faso: [ 99  62 108 132  96 119 163  96 129 174 121 157 126  91 124 121 122  77
  93 126 100 141  69 218 126 113 130 114  72  99 110 110 113 115 122 135
 130  79 139  75 119 125 148 143  90 117 132 165  86 122 172  82 145 123]
kifo: [112 187  95  87 158 134 102 133 150 166 115 144 124 168 113 121 194 166
 148 119 106 152 152 175 185 150  95 125 127 149 112 120 133 163  75 100
  73 114 156 167 147 105 126 141 131 112  89 124 113 151 150 170 141 167]
Vipom: [ 99  62 108 132  96 119 163  96 129 174 121 157 126  91 124 121 122  77
  93 126 100 141  69 218 126 113 130 114  72  99 110 110 113 115 122 135
 130  79 139  75 119 125 121 143  90 117 132 165  86 122 172  82 145 123]
guk: [138 197 102  93 191 127  88 134 158 147  94 139 116 133 130 111 222 147
 176 120 112 135 154 144 133 166  97 133 163 203 124 142 123 181  78 127
  98 131 123 126 126  97 117 143 181 108 114 156 142 151 105 156 164 112]
lador: [101 201 102  92 151 139 108 138 144 153 124 138 125 169 108 124 183 165
 146 116 112 150 153 173 195 143  81 121 120 136 113 115 143 165  88 100
  91 116 173 178 146 110 127 140 122 118  95 116 109 145 158 172 132 176]
duvu: [ 91  99 137 134  99 139 169 126 113 144 135 147 113  63 115 127 102  76
  96 132 103 130  72 155 111 129 115  85  88  78 127 139 124 107 180 176
 140 106 137  97 132 140 139 148  78 147 173 154 109  77 154  78 137 104]
step +1: [175] => [176]
step -1: [130  79 139] => [129  78 138]
tags:
[99] -> Z980
[92] -> Z341
[134] -> Z424
[100] -> Z331
[91] -> Z451
[135] -> Z604
[148] -> Z459
join duvu 1:  => Z451
step +1: [ 96 132 103 130] => [ 97 133 104 131]
find: [137 198 102  94 192 124  89 134 159 145  93 141 116 133 132 111 223 148
 175 122 113 138 152 146 132 165  95 133 162 205 123 142 123 182  78 125
  95 131 124 125 127  97 115 141 178 111 114 157 144 153 107 157 162 112] => guk
find: [138 197 102  93 191 127  88 134 158 147  94 139 116 133 130 111 222 147
 176 120 112 135 154 144 133 166  97 133 163 203 124 142 123 181  78 127
  98 131 123 126 126  97 117 143 181 108 114 156 142 151 105 156 164 112] => guk

Gevu: [ 91 147 123 138 164 147 102 138 142 118 137  77 170]
Lebi: [ 73 164 123  96 109 164 102 138 142 118 164 123 127]
dit: [100 167 123  79 125 167 128 138 142 118 214  77 127]
Zitig: [ 73 147 123 125 125 147 111 149 142 143 137 180 127]
nek: [ 73 114 123 137 210 114 107 138 142 118 137  77 127]
Sufo: [ 73 147 123  76 125 147  92 148 123 118 137  77 127]
Roleb: [ 73  89 123 149 125  89 102 138 142 118 137  77 127]
veloz: [ 73 147 130  13 125 147  55 138 142 118 137  77 127]
len: [ 73 114 123 137] => 4
step +1: [138] => [139]
find: [ 72 145 124 126 124 149 112 151 141 144 136 184 126] => Zitig

foge: [120 168 141 131 133 126]
Refu: [160 133  95 120  86 178]
bov: [ 99 148 129 145 157 135]
kisu: [138 156 123 109 112 178]
nidom: [101 162 115 140 156 101]
kimem: [118 150 108 120 135 102]
Tis: [ 51 153 149  99 214 137]
kav: [ 96 142 136 107 161 145]
Sise: [102 178 118 104 154 193]
Todu: [114 145 139 106 140 152]
rugi: [ 69 146 158  99 192 131]
key -> tag
[192] -> Z497
[86] -> Z526
[193] -> Z844
[87] -> Z231
join Refu 5:  => Z526
len: [69] => 1
find: [ 68 145 158  99 192 131] => rugi
len: [138 156 123 109 112 178] => 6
step +1: [120 168] => [121 169]
step -1: [118] => [117]

mev: [168 119 102 111 160  98 102 104 158 145  90 127 146 125 131 129  98  71
 105 187 148 111  69  92 155  84 133 197 128 157 160 209  75 161 138 143
  55 164  78 151 179 146]
mer: [179  95  77  92 163 163  77 131  79  79 172 151  88 108 154  49 170 130
  72 109 211  83 163  94 144  51  96 151 175 171 169 195 110 123  56  93
 116  94  87  91 141  98]
Baren: [140 130  79 153 166 136 139 129 169 122  74  73 134 127 100 130  77  47
 116 211 154 101  69  94 110 112 176 213 129 198 162 177  98 182 138 147
 115 202  77 167 183 147]
leze: [114  37  79 117 163 201 152 106  80  63 138 128  85 111 131  73 167 108
  83 111 191  66 160 125 117  99 114 166 139 222 116 177 171 134 100 128
 183 164 128 112 129 119]
munez: [206  70 114 100 175 190  77  92  73  80 114 158 111 136 117  27 153 158
  47  94 192  38 216  98  87  87  82 137 176 182 183 193 130 113  54  97
  87 136 114 107 127  94]
vob: [148 116 113 129 155 114 113  77 150 161  94 147 168 148 129 135  87  69
 116 156 130 119  83  86 135 111 149 199 129 177 162 199 111 182 148 123
  89 169  83 146 171 169]
lepig: [126  77  63 117 174 176 119 135  81  65 160 120  82 100 155  70 163  95
  74 112 186  92 145 103 116  93 121 187 165 217 135 159 139 142  75 124
 164 155  99 109 129 111]
rubo: [193 122 119 134 146 119  94 105 178 124  64 124 154 138 103 114  88 106
  89 162 125  94 119 100 104  84 155 188 145 182 141 216 119 184 142  96
  88 141  90 168 175 167]
von: [135  83  96 102 164 170 112 101  71 112 139 142 108 108 149  73 172  98
  75 115 186  80 159  92 126 106 174 207 137 180 190 177  93 200 107 116
  95 168  62 160 182 151]
mem: [206  70 114 100 175 190  77  92  73  80 114 158 111 136 117  27 153 158
  47  94 192  38 216  98  87  87  82 137 176 182 183 223 116 131  64 100
 134  47  68  74 125 116]
lirab: [135  83  96 102 164 170 112 101  71 112 139 142 108 108 149  73 172  98
  75 115 186  80 159  92 126 108  95 190 164 203 178 189 117 133  70 142
 157 107  94  86 117 120]
step -1: [177 171 134] => [176 170 133]
tags:
[142] -> Z349
[125] -> Z697
[128] -> Z431
[97] -> Z40
[141] -> Z133
[127] -> Z244
join munez 41:  => Z244

Robok: [124  31 116 109 175 129 120 181 106 134 137 117  99 148 114 120 127 170
 172 154  63 147]
posu: [131 186 172 188  73 136 139 122 115 118  97 174 107 109 125 115 185 134
  54 103 152 144]
gatub: [178  86  64 118 178 115  91 125 112 109 237 108 193 135 103  71 100 140
 151 132 140  73]
nim: [150  15  77 133 200 146  73 152  62 110 214 130 151 117  89  60 127 189
 146 158 116 123]
vasa: [126 117 136  88 178 160 108 161 129 135 136  61 128 151 115 106 117 142
 187 162 103 124]
riv: [ 88 130 154 114 122 127 148 136 152 144  72 123 103 149 143 147 143 124
 147 133 114 150]
zut: [131 186 172 188  73 136 139 122 115 138  97 174 107 109 125 156 185 134
  54 103 152 144]
kebe: [150  15  77 133 200 146  73 152  62 110 214 130 151 163 104  66 126 172
 128 110 106 109]
dof: [138  75  90 143 131 105 110 126 130 135 134 149 136 141 121 116  97 154
 136 119 108 123]
zim: [149 144 113  39 156 135 138 148 154 148 127  32 117 133 132 192  53  92
 181 141  93 131]
Fazib: [127  46  79 160 147  83 106 136 123 129 138 113 135 163 104  66 126 172
 128 126 106 109]
key -> tag
[134] -> Z329
[32] -> Z354
[133] -> Z555
[132] -> Z634
[33] -> Z290
[154] -> Z564
[109] -> Z180
[149] -> Z154
[108] -> Z900
join zim 14:  => Z555
find: [123  31 117 108 175 129 120 181 105 134 137 117  99 148 114 120 127 170
 171 155  64 146] => Robok
find: [151  15  77 132 200 146  72 152  61 111 214 130 150 162 104  66 126 173
 129 110 106 110] => kebe
step -1: [ 99 148 114] => [ 98 147 113]
find: [ 88 130 154 114 122 127 148 136 152 144  72 123 103 149 143 147 143 124
 147 133 114 150] => riv

vasas: [108 113 143 110 107]
Naku: [108 117 143 110 130]
bega: [108 117 143 110 107]
debo: [139 137 128 115 121]
gula: [170 125 149  44 112]
step -1: [108 117 143 110] => [107 116 142 109]
step -1: [117 143 110] => [116 142 109]
tags:
[108] -> Z94
[112] -> Z256
[144] -> Z26
[143] -> Z603
[107] -> Z923
join bega 5:  => Z923
find: [170 124 150  44 112] => gula

lepo: [206  98  38 167  82 179 109 213]
tafi: [206  98  38 167  82 179 174 140]
kel: [127 115  73  39 157  32  67 136]
vugab: [206 115  73  39 157  32  67 136]
find: [207  98  37 166  82 179 174 140] => tafi
len: [206 115  73  39] => 4
step -1: [73] => [72]

